Here is a tiny trained network, its code and every weight. The questions are about switching its units off for an input and a class, where a switched-off unit gives its printed mean instead of its output.

import numpy as np


def w(rows, s, z=0):
    codes = np.array(rows[::2]) - 128.0
    scale = np.full(codes.shape[1], s)
    scale[-1] = z or s
    return codes * scale


def f(y):
    return y / 2 * (1 + np.tanh(0.7978845608 * (y + 0.044715 * y**3)))


def log_softmax(a):
    a = a - a.max(-1, keepdims=True)
    return a - np.log(np.exp(a).sum(-1, keepdims=True))


def net(x, mask):
    res = np.array(x, float).reshape(1, 3) / 4 @ E
    y = f(res @ A[0][:, :-1].T + A[0][:, -1])
    res = res + np.where(mask, y, B[0][:, -1]) @ B[0][:, :-1]
    return log_softmax(res[-1] @ U[:, :-1].T + U[:, -1])


A, B = {}, {}
E = w([
[203,149,79,77,173,158,96,179,171,35,179],'x0',
[78,125,180,45,173,119,178,191,47,146,193],'x1',
[32,195,145,98,124,104,8,72,163,163,169],'x2',
],0.013)
A[0] = w([
[182,60,77,223,79,144,255,146,87,124,79,113],'N0',
[61,133,149,96,150,87,170,155,93,149,163,192],'N1',
[77,146,191,80,143,120,156,139,66,133,185,21],'N2',
[64,66,193,167,87,98,192,106,42,220,50,68],'N3',
[197,120,78,193,96,142,97,89,187,98,88,63],'N4',
[152,162,50,114,165,171,77,138,167,79,186,7],'N5',
[74,143,109,188,64,105,95,66,172,145,94,114],'N6',
[186,147,63,176,94,151,113,93,213,73,53,175],'N7',
[92,152,165,70,132,79,117,112,160,128,161,114],'N8',
[78,202,118,92,166,92,55,107,155,147,215,3],'N9',
[175,106,128,90,222,160,213,202,100,61,191,100],'N10',
[73,174,128,176,61,117,83,49,161,188,91,146],'N11',
[78,187,121,84,118,111,68,113,130,131,152,184],'N12',
],0.0093,0.012)
B[0] = w([
[100,137,182,182,187,123,49,72,171,169,147,249],'N0',
[155,129,156,110,151,155,103,106,138,124,184,204],'N1',
[79,102,179,211,167,78,67,51,186,183,82,167],'N2',
[191,167,155,73,151,198,114,123,159,124,208,233],'N3',
[177,152,100,66,112,221,157,149,116,114,193,187],'N4',
[72,118,236,198,203,80,13,59,199,207,103,161],'N5',
[97,80,76,141,90,61,137,140,75,112,68,190],'N6',
[110,148,174,125,174,166,109,103,171,159,177,227],'N7',
[118,131,142,132,131,145,105,110,146,120,135,163],'N8',
[215,172,121,59,158,253,154,164,150,109,243,171],'N9',
[140,125,79,77,67,124,192,228,61,67,94,212],'N10',
[91,102,126,159,98,27,172,155,119,104,53,210],'N11',
[111,120,146,169,139,106,122,108,129,152,58,193],'N12',
],0.011,0.021)
U = w([
[79,123,190,226,144,74,64,32,171,191,98,150],'0',
[203,167,132,13,134,213,132,161,140,116,230,188],'1',
[112,100,25,118,40,18,218,215,18,85,2,3],'2',
],0.0094,0.004)

Each question gives the input, the list of numbers given to net, and the class t.
The units are the neurons (one row each of A and B). Each row of codes is followed by its name. A weight is (code - 128) times the scale printed after its matrix; where a second scale follows, it is the last column's (A, B and U).
mask holds one flag per neuron, in row order. A switched-off neuron (its flag False) gives its mean, the last column of its row in B, instead of its output. The means were averaged over made-up inputs and are rounded, as every weight is.
A unit's drop is (log p(t) with every unit on - log p(t) with that unit switched off) / (log p(t) with every unit on - log p(t) with every unit switched off).
The circuit of an input: a set's keep is (log p(t) with only the set's units on - log p(t) with every unit switched off) / (log p(t) with every unit on - log p(t) with every unit switched off). Starting from the 12 units with the biggest drops (on a tie, the unit counted first), units are removed one at a time, each time the one whose removal leaves the highest keep (on an exact tie, the one counted first), for as long as the keep stays at least 0.8.
circuit, biggest first: the units of the circuit, biggest drop first
k most important neurons: the k neurons with the biggest drops, biggest first
drop when u is switched off: that unit's drop, to one decimal
input [8,-3,5], class 0: circuit, biggest first : [N5]
input [8,-1,8], class 0: 3 most important neurons : [N5; N12; N3]
input [-1,-2,-7], class 0: 3 most important neurons : [N0; N9; N3]
input [8,-1,2], class 0: 2 most important neurons : [N5; N3]
input [0,6,5], class 0: 2 most important neurons : [N2; N3]
input [-5,1,-7], class 1: 4 most important neurons : [N3; N2; N11; N5]
input [3,3,-7], class 2: 2 most important neurons : [N10; N3]
input [0,-8,5], class 2: circuit, biggest first : [N6; N0]
input [4,-4,1], class 0: 4 most important neurons : [N3; N5; N9; N10]
input [2,-8,-2], class 1: 3 most important neurons : [N4; N2; N12]
input [4,0,1], class 0: 4 most important neurons : [N3; N4; N9; N5]
input [-8,5,0], class 1: 4 most important neurons : [N3; N0; N5; N1]
input [4,-8,-2], class 1: 4 most important neurons : [N4; N2; N12; N11]
input [-1,-8,2], class 2: drop when N6 is switched off : 0.2
input [-7,4,-5], class 1: drop when N0 is switched off : 0.0
input [-4,2,-2], class 1: drop when N3 is switched off : 0.2
